Below are the code and all the weights of a small trained network. Each question names an input and a class and asks about switching units off, where a switched-off unit gives its printed mean instead of its output.

import numpy as np


def w(rows, s, z=0):
    codes = np.array(rows[::2]) - 128.0
    scale = np.full(codes.shape[1], s)
    scale[-1] = z or s
    return codes * scale


def f(y):
    return np.maximum(y, 0)


def log_softmax(a):
    a = a - a.max(-1, keepdims=True)
    return a - np.log(np.exp(a).sum(-1, keepdims=True))


def net(x, mask):
    res = np.array(x, float).reshape(1, 3) / 4 @ E
    y = f(res @ A[0][:, :-1].T + A[0][:, -1])
    res = res + np.where(mask, y, B[0][:, -1]) @ B[0][:, :-1]
    return log_softmax(res[-1] @ U[:, :-1].T + U[:, -1])


A, B = {}, {}
E = w([
[245,162,42,127,52,59,153,105],'x0',
[125,127,117,63,246,210,233,178],'x1',
[108,216,56,100,51,123,255,137],'x2',
],0.01)
A[0] = w([
[151,187,68,133,91,72,129,115,122],'neuron 0',
[153,135,93,103,178,137,187,179,168],'neuron 1',
[110,138,133,167,37,102,89,76,181],'neuron 2',
[192,175,36,124,107,107,169,110,234],'neuron 3',
[53,124,190,112,186,154,96,151,200],'neuron 4',
[109,158,183,108,129,114,135,130,116],'neuron 5',
[171,209,84,104,55,97,135,109,124],'neuron 6',
[101,131,151,100,254,176,148,157,253],'neuron 7',
[125,82,147,146,96,93,62,69,187],'neuron 8',
[137,147,117,128,78,86,132,81,250],'neuron 9',
],0.011,0.0035)
B[0] = w([
[151,165,194,32,35,70,206,212,200],'neuron 0',
[157,86,40,122,111,93,149,62,205],'neuron 1',
[103,208,162,159,111,16,126,96,208],'neuron 2',
[184,115,90,145,32,81,194,128,236],'neuron 3',
[2,143,181,22,183,234,26,113,237],'neuron 4',
[79,122,95,116,136,125,118,128,146],'neuron 5',
[195,165,149,81,3,80,214,227,217],'neuron 6',
[86,134,32,93,172,199,136,56,254],'neuron 7',
[219,152,199,198,189,124,120,94,208],'neuron 8',
[148,211,214,111,116,90,139,164,191],'neuron 9',
],0.008,0.016)
U = w([
[230,2,177,170,176,164,95,117,108],'0',
[150,146,209,243,158,75,115,77,7],'1',
[177,154,166,94,58,53,207,202,185],'2',
[59,111,160,24,181,192,117,109,127],'3',
[168,82,41,128,128,109,198,71,115],'4',
],0.009,0.0011)

Each question gives the input, the list of numbers given to net, and the class t.
The units are the neurons (one row each of A and B). Each row of codes is followed by its name. A weight is (code - 128) times the scale printed after its matrix; where a second scale follows, it is the last column's (A, B and U).
mask holds one flag per neuron, in row order. A switched-off neuron (its flag False) gives its mean, the last column of its row in B, instead of its output. The means were averaged over made-up inputs and are rounded, as every weight is.
A unit's drop is (log p(t) with every unit on - log p(t) with that unit switched off) / (log p(t) with every unit on - log p(t) with every unit switched off).
The circuit of an input: a set's keep is (log p(t) with only the set's units on - log p(t) with every unit switched off) / (log p(t) with every unit on - log p(t) with every unit switched off). Starting from all 10 units, units are removed one at a time, each time the one whose removal leaves the highest keep (on an exact tie, the one counted first), for as long as the keep stays at least 0.8.
circuit, biggest first: the units of the circuit, biggest drop first
most important unit: the unit with the biggest drop
k most important neurons: the k neurons with the biggest drops, biggest first
drop of u: that unit's drop, to one decimal
input [7,-2,-8], class 1: circuit, biggest first : neuron 8
input [-6,-5,2], class 1: 2 most important neurons : neuron 7; neuron 2
input [4,0,-7], class 0: circuit, biggest first : neuron 2; neuron 0
input [-7,-6,1], class 1: 3 most important neurons : neuron 7; neuron 8; neuron 2
input [-4,-3,1], class 3: 2 most important neurons : neuron 3; neuron 6
input [5,7,2], class 4: 2 most important neurons : neuron 1; neuron 9
input [6,7,1], class 4: 3 most important neurons : neuron 1; neuron 9; neuron 2
input [-1,6,3], class 4: 2 most important neurons : neuron 1; neuron 4
input [5,8,-7], class 3: 2 most important neurons : neuron 3; neuron 6
input [6,1,-6], class 1: 2 most important neurons : neuron 6; neuron 0
input [6,6,-8], class 4: 2 most important neurons : neuron 4; neuron 8
input [-5,-5,1], class 1: drop of neuron 7 : 0.2
input [-5,8,8], class 3: drop of neuron 4 : 0.4
input [1,5,-2], class 3: most important unit : neuron 3
input [-4,8,7], class 3: drop of neuron 0 : -0.1
